Below is a small trained network, with its code and all its weights. Each question gives an input and a class and asks what happens when units are switched off, that is, made to give their printed mean instead of their output.

import numpy as np


def w(rows, s, z=0):
    codes = np.array(rows[::2]) - 128.0
    scale = np.full(codes.shape[1], s)
    scale[-1] = z or s
    return codes * scale


def f(y):
    return y / 2 * (1 + np.tanh(0.7978845608 * (y + 0.044715 * y**3)))


def log_softmax(a):
    a = a - a.max(-1, keepdims=True)
    return a - np.log(np.exp(a).sum(-1, keepdims=True))


def net(x, mask):
    res = np.array(x, float).reshape(1, 4) / 4 @ E
    y = f(res @ A[0][:, :-1].T + A[0][:, -1])
    res = res + np.where(mask, y, B[0][:, -1]) @ B[0][:, :-1]
    return log_softmax(res[-1] @ U[:, :-1].T + U[:, -1])


A, B = {}, {}
E = w([
[133,155,200,88,2,52],'x0',
[133,127,117,117,134,115],'x1',
[207,232,190,113,192,159],'x2',
[37,131,188,42,188,158],'x3',
],0.0092)
A[0] = w([
[124,147,151,113,190,178,128],'neuron 0',
[223,253,137,128,115,125,180],'neuron 1',
[159,253,145,125,192,176,180],'neuron 2',
[69,147,193,79,101,110,108],'neuron 3',
[58,126,196,44,100,129,116],'neuron 4',
[31,47,126,112,139,135,220],'neuron 5',
[186,100,62,227,157,173,168],'neuron 6',
[175,118,53,227,167,150,167],'neuron 7',
[224,206,168,160,126,95,128],'neuron 8',
[40,119,105,112,198,159,140],'neuron 9',
[81,104,118,79,229,187,141],'neuron 10',
[27,51,107,145,120,109,254],'neuron 11',
[185,209,159,93,188,177,183],'neuron 12',
[89,84,101,169,41,95,219],'neuron 13',
[85,103,101,65,199,172,172],'neuron 14',
[211,141,108,128,34,81,151],'neuron 15',
[123,76,118,176,73,54,142],'neuron 16',
[128,76,81,168,147,165,136],'neuron 17',
[82,68,100,163,70,72,220],'neuron 18',
],0.008,0.0047)
B[0] = w([
[84,71,175,99,120,190,178],'neuron 0',
[82,88,228,168,124,76,242],'neuron 1',
[50,112,236,84,123,134,243],'neuron 2',
[146,200,83,79,181,66,174],'neuron 3',
[160,202,79,107,205,85,190],'neuron 4',
[204,144,52,169,193,159,231],'neuron 5',
[100,219,103,33,185,65,228],'neuron 6',
[107,193,109,37,193,91,226],'neuron 7',
[69,119,179,198,121,61,212],'neuron 8',
[175,73,110,193,122,168,201],'neuron 9',
[130,90,161,156,103,193,219],'neuron 10',
[211,157,59,149,142,164,254],'neuron 11',
[38,96,254,77,116,127,237],'neuron 12',
[169,108,92,60,93,166,237],'neuron 13',
[143,123,141,170,129,197,207],'neuron 14',
[88,62,156,135,15,150,217],'neuron 15',
[134,109,147,64,87,201,202],'neuron 16',
[169,174,80,132,189,102,185],'neuron 17',
[167,111,86,99,117,198,238],'neuron 18',
],0.0074,0.0081)
U = w([
[166,197,74,90,147,123,228],'0',
[112,50,155,87,87,209,211],'1',
[92,189,156,101,178,82,102],'2',
[112,81,159,219,81,83,10],'3',
[157,97,111,248,149,180,59],'4',
],0.012,0.0013)

Each question gives the input, the list of numbers given to net, and the class t.
The units are the neurons (one row each of A and B). Each row of codes is followed by its name. A weight is (code - 128) times the scale printed after its matrix; where a second scale follows, it is the last column's (A, B and U).
mask holds one flag per neuron, in row order. A switched-off neuron (its flag False) gives its mean, the last column of its row in B, instead of its output. The means were averaged over made-up inputs and are rounded, as every weight is.
A unit's drop is (log p(t) with every unit on - log p(t) with that unit switched off) / (log p(t) with every unit on - log p(t) with every unit switched off).
The circuit of an input: a set's keep is (log p(t) with only the set's units on - log p(t) with every unit switched off) / (log p(t) with every unit on - log p(t) with every unit switched off). Starting from the 12 units with the biggest drops (on a tie, the unit counted first), units are removed one at a time, each time the one whose removal leaves the highest keep (on an exact tie, the one counted first), for as long as the keep stays at least 0.8.
units of the circuit, in order: the units of the circuit, biggest drop first
most important unit: the unit with the biggest drop
k most important neurons: the k neurons with the biggest drops, biggest first
drop of u: that unit's drop, to one decimal
input [-3,7,2,0], class 2: units of the circuit, in order -> (neuron 18; neuron 13)
input [-7,3,0,4], class 4: units of the circuit, in order -> (neuron 9; neuron 5)
input [-6,-7,0,-1], class 0: units of the circuit, in order -> (neuron 6)
input [-8,-7,1,-1], class 2: units of the circuit, in order -> (neuron 6; neuron 18)
input [2,-2,-7,-8], class 1: 2 most important neurons -> (neuron 15; neuron 16)
input [5,-4,2,-6], class 3: 2 most important neurons -> (neuron 8; neuron 1)
input [8,-6,-1,-8], class 1: 3 most important neurons -> (neuron 16; neuron 13; neuron 18)
input [1,1,7,-8], class 3: 3 most important neurons -> (neuron 15; neuron 1; neuron 8)
input [2,-7,2,-8], class 3: units of the circuit, in order -> (neuron 8; neuron 1)
input [-7,-1,-4,-1], class 0: 2 most important neurons -> (neuron 6; neuron 7)
input [-7,6,0,-2], class 0: 2 most important neurons -> (neuron 1; neuron 8)
input [-8,-7,7,1], class 1: drop of neuron 10 -> 0.8
input [1,0,5,-7], class 3: drop of neuron 15 -> 0.4
input [-8,-2,0,3], class 4: drop of neuron 15 -> 0.2
input [8,-7,3,-5], class 3: most important unit -> neuron 8
